Below are the code and all the weights of a small trained network. Each question names an input and a class and asks about switching units off, where a switched-off unit gives its printed mean instead of its output.

import numpy as np


def w(rows, s, z=0):
    codes = np.array(rows[::2]) - 128.0
    scale = np.full(codes.shape[1], s)
    scale[-1] = z or s
    return codes * scale


def f(y):
    return np.maximum(y, 0)


def log_softmax(a):
    a = a - a.max(-1, keepdims=True)
    return a - np.log(np.exp(a).sum(-1, keepdims=True))


def net(x, mask):
    res = np.array(x, float).reshape(1, 2) / 4 @ E
    y = f(res @ A[0][:, :-1].T + A[0][:, -1])
    res = res + np.where(mask, y, B[0][:, -1]) @ B[0][:, :-1]
    return log_softmax(res[-1] @ U[:, :-1].T + U[:, -1])


A, B = {}, {}
E = w([
[158,173,118,4,114,173,100,91,124,110],'x0',
[151,115,63,149,248,105,109,22,51,107],'x1',
],0.015)
A[0] = w([
[123,129,118,186,101,120,149,131,134,128,134],'n0',
[143,137,151,92,86,139,128,136,126,117,123],'n1',
[137,131,124,90,93,129,139,134,134,140,128],'n2',
[135,132,136,192,153,130,137,95,107,133,128],'n3',
[155,109,115,118,110,138,129,115,125,133,183],'n4',
[127,135,129,80,7,126,122,160,142,141,182],'n5',
[129,127,138,72,113,134,135,153,136,140,122],'n6',
[119,128,107,181,214,113,132,94,109,133,217],'n7',
[112,140,130,80,83,106,122,137,144,113,124],'n8',
[128,130,121,122,218,109,122,84,101,128,129],'n9',
[138,118,138,176,218,124,117,106,121,124,185],'n10',
[117,133,141,189,107,121,118,166,131,123,253],'n11',
[127,122,99,132,152,154,146,104,129,146,127],'n12',
],0.018,0.0044)
B[0] = w([
[127,78,140,237,98,78,96,170,124,107,171],'n0',
[75,132,111,105,123,118,91,138,160,112,174],'n1',
[91,133,121,79,113,108,102,134,137,110,165],'n2',
[101,116,74,157,112,124,58,145,146,54,192],'n3',
[130,161,181,41,152,155,120,126,135,215,147],'n4',
[117,137,160,76,133,162,243,114,192,40,234],'n5',
[63,145,124,139,122,128,98,135,157,106,172],'n6',
[137,140,97,72,218,155,183,101,56,156,252],'n7',
[68,139,96,173,129,98,105,135,171,91,175],'n8',
[197,163,90,212,83,126,89,86,38,114,243],'n9',
[129,115,136,91,205,138,148,161,66,111,229],'n10',
[157,109,136,110,102,130,134,129,140,251,192],'n11',
[149,143,115,180,131,124,108,115,125,118,166],'n12',
],0.026,0.025)
U = w([
[174,143,198,54,147,225,199,73,123,177,168],'0',
[130,95,215,155,46,106,174,126,195,171,179],'1',
[125,177,104,156,71,108,23,84,101,142,67],'2',
[122,62,93,156,164,77,107,185,104,210,160],'3',
[183,110,204,126,154,98,53,119,178,100,3],'4',
[70,173,127,106,90,130,48,124,157,79,64],'5',
[2,143,132,59,114,153,148,131,211,40,183],'6',
[181,149,90,143,206,170,122,101,18,78,92],'7',
],0.0083,0.0031)

Each question gives the input, the list of numbers given to net, and the class t.
The units are the neurons (one row each of A and B). Each row of codes is followed by its name. A weight is (code - 128) times the scale printed after its matrix; where a second scale follows, it is the last column's (A, B and U).
mask holds one flag per neuron, in row order. A switched-off neuron (its flag False) gives its mean, the last column of its row in B, instead of its output. The means were averaged over made-up inputs and are rounded, as every weight is.
A unit's drop is (log p(t) with every unit on - log p(t) with that unit switched off) / (log p(t) with every unit on - log p(t) with every unit switched off).
The circuit of an input: a set's keep is (log p(t) with only the set's units on - log p(t) with every unit switched off) / (log p(t) with every unit on - log p(t) with every unit switched off). Starting from the 12 units with the biggest drops (on a tie, the unit counted first), units are removed one at a time, each time the one whose removal leaves the highest keep (on an exact tie, the one counted first), for as long as the keep stays at least 0.8.
units of the circuit, in order: the units of the circuit, biggest drop first
most important unit: the unit with the biggest drop
top k neurons: the k neurons with the biggest drops, biggest first
drop when u is switched off: that unit's drop, to one decimal
input [-4,-5], class 1: most important unit : n11
input [-2,0], class 3: top 3 neurons : (n5; n9; n7)
input [-4,0], class 3: units of the circuit, in order : (n9; n5)
input [-2,-4], class 6: top 2 neurons : (n9; n5)
input [-7,-3], class 1: top 2 neurons : (n7; n10)
input [-3,-4], class 1: top 2 neurons : (n11; n7)
input [-1,0], class 3: top 4 neurons : (n5; n9; n7; n10)
input [-5,0], class 3: drop when n9 is switched off : 0.1
input [-2,-1], class 1: drop when n10 is switched off : 0.2
input [4,-4], class 6: drop when n11 is switched off : 0.0
input [-7,-7], class 1: drop when n11 is switched off : 0.2
input [-5,-8], class 6: top 2 neurons : (n5; n9)
